Here is a tiny trained network, its code and every weight. The questions are about switching its units off for an input and a class, where a switched-off unit gives its printed mean instead of its output.

import numpy as np


def w(rows, s, z=0):
    codes = np.array(rows[::2]) - 128.0
    scale = np.full(codes.shape[1], s)
    scale[-1] = z or s
    return codes * scale


def f(y):
    return y / 2 * (1 + np.tanh(0.7978845608 * (y + 0.044715 * y**3)))


def log_softmax(a):
    a = a - a.max(-1, keepdims=True)
    return a - np.log(np.exp(a).sum(-1, keepdims=True))


def net(x, mask):
    res = np.array(x, float).reshape(1, 6) / 4 @ E
    y = f(res @ A[0][:, :-1].T + A[0][:, -1])
    res = res + np.where(mask, y, B[0][:, -1]) @ B[0][:, :-1]
    return log_softmax(res[-1] @ U[:, :-1].T + U[:, -1])


A, B = {}, {}
E = w([
[196,154,166,147,83],'x0',
[69,69,149,107,43],'x1',
[46,208,164,134,47],'x2',
[231,103,51,170,55],'x3',
[126,11,213,233,121],'x4',
[75,132,112,109,43],'x5',
],0.012)
A[0] = w([
[155,3,201,134,155,182],'N1',
[55,238,185,89,142,253],'N2',
[66,166,63,75,94,204],'N3',
[207,135,71,94,30,142],'N4',
[147,144,151,207,29,153],'N5',
[191,194,108,115,215,187],'N6',
],0.011,0.0054)
B[0] = w([
[71,54,128,200,176,233],'N1',
[64,219,85,176,112,254],'N2',
[60,142,122,18,71,227],'N3',
[227,79,255,8,88,214],'N4',
[190,143,177,198,89,211],'N5',
[224,163,78,114,230,212],'N6',
],0.0093,0.017)
U = w([
[197,35,156,122,33,18],'0',
[140,159,177,204,68,158],'1',
[36,175,81,73,18,133],'2',
[54,80,26,9,199,86],'3',
[16,6,159,198,208,174],'4',
[156,95,119,5,106,46],'5',
[142,252,92,78,208,102],'6',
[230,68,2,153,191,251],'7',
],0.0087,0.0028)

Each question gives the input, the list of numbers given to net, and the class t.
The units are the neurons (one row each of A and B). Each row of codes is followed by its name. A weight is (code - 128) times the scale printed after its matrix; where a second scale follows, it is the last column's (A, B and U).
mask holds one flag per neuron, in row order. A switched-off neuron (its flag False) gives its mean, the last column of its row in B, instead of its output. The means were averaged over made-up inputs and are rounded, as every weight is.
A unit's drop is (log p(t) with every unit on - log p(t) with that unit switched off) / (log p(t) with every unit on - log p(t) with every unit switched off).
The circuit of an input: a set's keep is (log p(t) with only the set's units on - log p(t) with every unit switched off) / (log p(t) with every unit on - log p(t) with every unit switched off). Starting from all 6 units, units are removed one at a time, each time the one whose removal leaves the highest keep (on an exact tie, the one counted first), for as long as the keep stays at least 0.8.
units of the circuit, in order: the units of the circuit, biggest drop first
unit that matters most: the unit with the biggest drop
top k neurons: the k neurons with the biggest drops, biggest first
drop when u is switched off: that unit's drop, to one decimal
input [-7,-6,4,6,-6,6], class 5: top 3 neurons	(N4; N6; N1)
input [-3,-3,-5,2,-4,5], class 5: units of the circuit, in order	(N2; N4)
input [0,5,3,3,-1,3], class 0: top 2 neurons	(N4; N2)
input [-3,-6,-2,-4,3,-5], class 7: unit that matters most	N6
input [2,-6,7,7,-1,7], class 0: top 2 neurons	(N4; N5)
input [4,-7,5,-3,-7,7], class 2: top 2 neurons	(N3; N2)
input [4,3,-6,-4,-4,-6], class 7: top 3 neurons	(N3; N2; N6)
input [5,-8,-1,5,-7,3], class 5: top 2 neurons	(N4; N2)
input [-7,-5,5,4,3,-6], class 7: units of the circuit, in order	(N2; N3)
input [7,1,-8,6,-6,5], class 5: top 4 neurons	(N4; N1; N6; N5)
input [2,2,1,5,-5,6], class 5: top 3 neurons	(N4; N3; N1)
input [-5,-3,-8,5,5,6], class 4: top 2 neurons	(N1; N6)
input [1,0,-7,4,-6,1], class 5: top 2 neurons	(N4; N1)
input [8,-8,-1,-3,8,5], class 4: units of the circuit, in order	(N1)
input [7,-1,-1,-6,2,-2], class 4: drop when N1 is switched off	0.1
input [-3,-7,4,7,-6,4], class 5: drop when N4 is switched off	0.9
input [5,0,-2,-7,-6,5], class 2: drop when N2 is switched off	0.2
input [-2,2,-2,6,-7,5], class 5: drop when N2 is switched off	0.0
